Here is a tiny trained network, its code and every weight. The questions are about switching its units off for an input and a target symbol, where a switched-off unit gives its printed mean instead of its output.

import numpy as np


def w(rows, s, z=0):
    codes = np.array(rows[::2]) - 128.0
    scale = np.full(codes.shape[1], s)
    scale[-1] = z or s
    return codes * scale


def f(y):
    return np.maximum(y, 0)


def softmax(a):
    e = np.exp(a - a.max(-1, keepdims=True))
    return e / e.sum(-1, keepdims=True)


def log_softmax(a):
    a = a - a.max(-1, keepdims=True)
    return a - np.log(np.exp(a).sum(-1, keepdims=True))


def net(x, mask):
    ids = ['ΛΞΠΦβγδτ'.index(c) for c in x.split()]
    T = len(ids)
    res = E[ids] + P[:T]
    r = res
    for j in range(2):
        rows = slice(4 * j, 4 * j + 4)
        q, k, v = (r @ M[0][rows].T for M in (Q, K, V))
        z = softmax(np.where(np.tri(T) > 0, q @ k.T / 4**0.5, -1e9)) @ v
        o = O[0][rows]
        res = res + np.where(mask[j], z, o[:, -1]) @ o[:, :-1]
    y = f(res @ A[0][:, :-1].T + A[0][:, -1])
    res = res + np.where(mask[2:10], y, B[0][:, -1]) @ B[0][:, :-1]
    return log_softmax(res[-1] @ U[:, :-1].T + U[:, -1])


Q, K, V, O, A, B = {}, {}, {}, {}, {}, {}
E = w([
[186,198,138],'Λ',
[107,129,2],'Ξ',
[138,105,46],'Π',
[52,207,118],'Φ',
[242,39,176],'β',
[254,117,19],'γ',
[94,161,133],'δ',
[206,243,194],'τ',
],0.0091)
P = w([
[148,191,1],'0',
[138,166,55],'1',
[142,154,92],'2',
[134,149,110],'3',
[136,152,122],'4',
[143,140,137],'5',
[142,143,157],'6',
[141,136,124],'7',
[134,126,105],'8',
],0.0059)
Q[0] = w([
[206,243,134],'h1',
[135,49,76],'h1',
[177,168,1],'h1',
[158,241,203],'h1',
[115,74,241],'h2',
[62,71,237],'h2',
[106,99,248],'h2',
[129,185,72],'h2',
],0.0077)
K[0] = w([
[104,114,245],'h1',
[184,117,86],'h1',
[185,117,199],'h1',
[73,128,180],'h1',
[118,102,34],'h2',
[163,117,39],'h2',
[139,91,48],'h2',
[140,125,186],'h2',
],0.012)
V[0] = w([
[209,91,151],'h1',
[16,159,143],'h1',
[225,136,98],'h1',
[198,59,98],'h1',
[192,209,175],'h2',
[1,126,181],'h2',
[149,69,88],'h2',
[212,198,188],'h2',
],0.0067)
O[0] = w([
[156,80,181,110],'h1',
[136,231,36,70],'h1',
[106,84,217,235],'h1',
[118,30,153,145],'h1',
[179,233,228,192],'h2',
[248,69,91,5],'h2',
[46,83,64,119],'h2',
[167,255,204,172],'h2',
],0.005,0.0029)
A[0] = w([
[157,101,131,253],'n1',
[121,195,161,165],'n2',
[9,150,113,126],'n3',
[27,148,115,126],'n4',
[132,175,135,110],'n5',
[99,151,132,78],'n6',
[133,163,93,166],'n7',
[168,137,60,119],'n8',
],0.012,0.0065)
B[0] = w([
[53,92,166,247],'n1',
[190,149,158,253],'n2',
[215,39,83,214],'n3',
[217,50,84,202],'n4',
[195,119,143,181],'n5',
[174,85,66,136],'n6',
[120,208,113,222],'n7',
[157,194,2,175],'n8',
],0.0086,0.0056)
U = w([
[94,251,217,146],'Λ',
[123,72,132,165],'Ξ',
[84,94,88,117],'Π',
[237,97,63,71],'Φ',
[102,2,205,151],'β',
[11,152,86,182],'γ',
[37,207,68,156],'δ',
[146,137,160,3],'τ',
],0.0072,0.0077)

Each question gives the input, a string of symbols that net reads in full, and the target symbol t.
The units are the heads (4 rows each of Q, K, V and O) and the neurons (one row each of A and B). Each row of codes is followed by its name. A weight is (code - 128) times the scale printed after its matrix; where a second scale follows, it is the last column's (O, A, B and U).
mask holds one flag per unit, heads first, then neurons. A switched-off unit (its flag False) gives its mean, the last column of its rows in O or B, instead of its output. The means were averaged over made-up inputs and are rounded, as every weight is.
A unit's drop is (log p(t) with every unit on - log p(t) with that unit switched off) / (log p(t) with every unit on - log p(t) with every unit switched off).
The circuit of an input: a set's keep is (log p(t) with only the set's units on - log p(t) with every unit switched off) / (log p(t) with every unit on - log p(t) with every unit switched off). Starting from all 10 units, units are removed one at a time, each time the one whose removal leaves the highest keep (on an exact tie, the one counted first), for as long as the keep stays at least 0.8.
units of the circuit, in order: the units of the circuit, biggest drop first
most important unit: the unit with the biggest drop
which heads matter: for each layer, one digit per head in row order, 1 if its drop is at least 0.15 and else 0, layers parted by /
drop when u is switched off: that unit's drop, to one decimal
input Ξ γ Λ, target Λ: units of the circuit, in order -> [h2 n3 n4]
input γ Π β, target β: most important unit -> h1
input Π τ Ξ Π, target Λ: which heads matter -> 01
input γ β Ξ, target β: units of the circuit, in order -> [h1 n8]
input τ Λ Π γ, target Λ: units of the circuit, in order -> [h2 n3]
input Φ β τ Π, target Λ: units of the circuit, in order -> [h2 n3]
input Φ Φ Φ Ξ, target δ: which heads matter -> 11
input Λ τ γ γ β Λ Φ, target Φ: units of the circuit, in order -> [n3 n4 n1]
input δ Ξ Ξ Φ Π, target δ: drop when n3 is switched off -> 0.2
input Φ β Ξ γ Λ τ Ξ, target Λ: drop when n3 is switched off -> 0.2
input β γ Ξ, target β: drop when h1 is switched off -> 1.1
input Π Ξ γ Π, target β: drop when h2 is switched off -> 0.3
